Here is a tiny trained network, its code and every weight. The questions are about switching its units off for an input and a class, where a switched-off unit gives its printed mean instead of its output.

import numpy as np


def w(rows, s, z=0):
    codes = np.array(rows[::2]) - 128.0
    scale = np.full(codes.shape[1], s)
    scale[-1] = z or s
    return codes * scale


def f(y):
    return np.maximum(y, 0)


def log_softmax(a):
    a = a - a.max(-1, keepdims=True)
    return a - np.log(np.exp(a).sum(-1, keepdims=True))


def net(x, mask):
    res = np.array(x, float).reshape(1, 7) / 4 @ E
    y = f(res @ A[0][:, :-1].T + A[0][:, -1])
    res = res + np.where(mask, y, B[0][:, -1]) @ B[0][:, :-1]
    return log_softmax(res[-1] @ U[:, :-1].T + U[:, -1])


A, B = {}, {}
E = w([
[127,133,128],'x0',
[224,88,253],'x1',
[127,129,127],'x2',
[129,129,126],'x3',
[41,154,217],'x4',
[129,127,128],'x5',
[149,222,126],'x6',
],0.007)
A[0] = w([
[131,137,82,175],'N0',
[119,178,134,121],'N1',
[111,73,105,189],'N2',
[114,132,212,104],'N3',
[167,109,191,126],'N4',
[157,94,80,46],'N5',
[126,226,90,163],'N6',
[159,117,100,16],'N7',
[95,180,178,52],'N8',
[176,147,156,163],'N9',
[176,51,122,167],'N10',
[104,98,71,175],'N11',
[38,192,93,163],'N12',
[113,76,126,240],'N13',
[151,91,143,110],'N14',
[161,145,105,115],'N15',
[19,120,69,112],'N16',
[159,171,110,130],'N17',
[195,170,79,96],'N18',
[104,64,101,166],'N19',
[152,133,168,90],'N20',
[180,138,79,41],'N21',
[7,141,192,44],'N22',
[66,59,133,107],'N23',
[129,178,140,133],'N24',
[112,146,146,78],'N25',
[82,129,113,79],'N26',
[130,145,27,84],'N27',
[165,141,193,65],'N28',
[152,122,78,118],'N29',
[153,64,92,94],'N30',
[169,126,95,57],'N31',
[69,134,149,64],'N32',
[100,157,211,104],'N33',
[66,132,106,44],'N34',
[130,155,92,121],'N35',
[140,162,129,234],'N36',
[163,82,88,47],'N37',
[97,84,113,170],'N38',
[152,38,137,255],'N39',
[174,98,105,65],'N40',
[64,130,57,134],'N41',
],0.016,0.0048)
B[0] = w([
[123,174,181,188],'N0',
[52,99,155,164],'N1',
[113,169,156,188],'N2',
[151,136,75,205],'N3',
[134,168,68,208],'N4',
[114,101,93,161],'N5',
[119,135,147,221],'N6',
[68,37,40,140],'N7',
[105,56,87,175],'N8',
[111,191,94,193],'N9',
[115,174,108,201],'N10',
[133,164,134,205],'N11',
[166,136,136,255],'N12',
[93,227,153,199],'N13',
[136,132,126,160],'N14',
[64,87,111,157],'N15',
[194,135,87,250],'N16',
[60,152,155,169],'N17',
[90,111,107,189],'N18',
[98,145,172,189],'N19',
[135,153,64,167],'N20',
[99,73,79,165],'N21',
[84,84,40,227],'N22',
[95,136,159,187],'N23',
[72,146,161,168],'N24',
[110,91,75,141],'N25',
[174,94,102,163],'N26',
[165,138,111,217],'N27',
[152,121,82,191],'N28',
[100,120,121,173],'N29',
[83,105,138,171],'N30',
[46,77,40,153],'N31',
[115,129,74,167],'N32',
[141,120,72,208],'N33',
[132,136,102,172],'N34',
[163,105,164,168],'N35',
[91,206,255,195],'N36',
[99,111,86,162],'N37',
[96,171,184,181],'N38',
[134,174,134,229],'N39',
[157,84,74,158],'N40',
[176,148,111,232],'N41',
],0.0066,0.0085)
U = w([
[92,2,73,15],'0',
[139,128,160,224],'1',
[137,126,159,208],'2',
[135,129,164,196],'3',
[251,112,116,30],'4',
[146,101,161,251],'5',
[67,152,191,3],'6',
[208,40,246,28],'7',
],0.014,0.0061)

Each question gives the input, the list of numbers given to net, and the class t.
The units are the neurons (one row each of A and B). Each row of codes is followed by its name. A weight is (code - 128) times the scale printed after its matrix; where a second scale follows, it is the last column's (A, B and U).
mask holds one flag per neuron, in row order. A switched-off neuron (its flag False) gives its mean, the last column of its row in B, instead of its output. The means were averaged over made-up inputs and are rounded, as every weight is.
A unit's drop is (log p(t) with every unit on - log p(t) with that unit switched off) / (log p(t) with every unit on - log p(t) with every unit switched off).
The circuit of an input: a set's keep is (log p(t) with only the set's units on - log p(t) with every unit switched off) / (log p(t) with every unit on - log p(t) with every unit switched off). Starting from the 12 units with the biggest drops (on a tie, the unit counted first), units are removed one at a time, each time the one whose removal leaves the highest keep (on an exact tie, the one counted first), for as long as the keep stays at least 0.8.
circuit, biggest first: the units of the circuit, biggest drop first
unit that matters most: the unit with the biggest drop
k most important neurons: the k neurons with the biggest drops, biggest first
drop of u: that unit's drop, to one decimal
input [1,-7,1,-6,4,2,7], class 4: unit that matters most : N16
input [0,6,5,-2,7,1,0], class 0: 3 most important neurons : N22; N8; N33
input [0,8,5,-1,3,2,8], class 4: circuit, biggest first : N28; N3
input [-3,7,5,-4,1,3,3], class 4: circuit, biggest first : N28; N3; N4
input [6,-7,-6,-6,0,3,-1], class 4: 2 most important neurons : N16; N41
input [-6,-7,5,-6,-1,5,0], class 4: circuit, biggest first : N16; N41
input [-6,7,1,-4,1,3,4], class 4: circuit, biggest first : N28; N3; N4
input [-1,7,2,-2,-1,1,2], class 4: circuit, biggest first : N28; N4; N3
input [7,-8,0,-6,6,-2,-3], class 4: circuit, biggest first : N16; N41
input [-1,-4,0,-1,-8,7,6], class 0: 2 most important neurons : N21; N31
input [-7,-6,6,4,-8,3,5], class 0: 2 most important neurons : N21; N31
input [2,-4,2,3,-5,-1,7], class 6: 2 most important neurons : N17; N36
input [-4,-8,4,2,-7,1,-5], class 4: 3 most important neurons : N16; N41; N27
input [-8,-5,7,6,8,-7,-3], class 0: circuit, biggest first : N22
input [-2,-7,8,1,-8,-2,3], class 0: 4 most important neurons : N21; N31; N18; N7
input [-1,8,-3,4,6,4,1], class 4: drop of N4 : 0.1
input [-4,1,-2,7,7,4,6], class 0: drop of N22 : 0.3
input [-7,6,7,-4,-4,-2,-8], class 6: drop of N16 : 0.2
input [-2,4,-2,-1,6,-1,0], class 0: drop of N22 : 0.2
input [-8,-7,3,-5,-6,0,-4], class 1: unit that matters most : N0
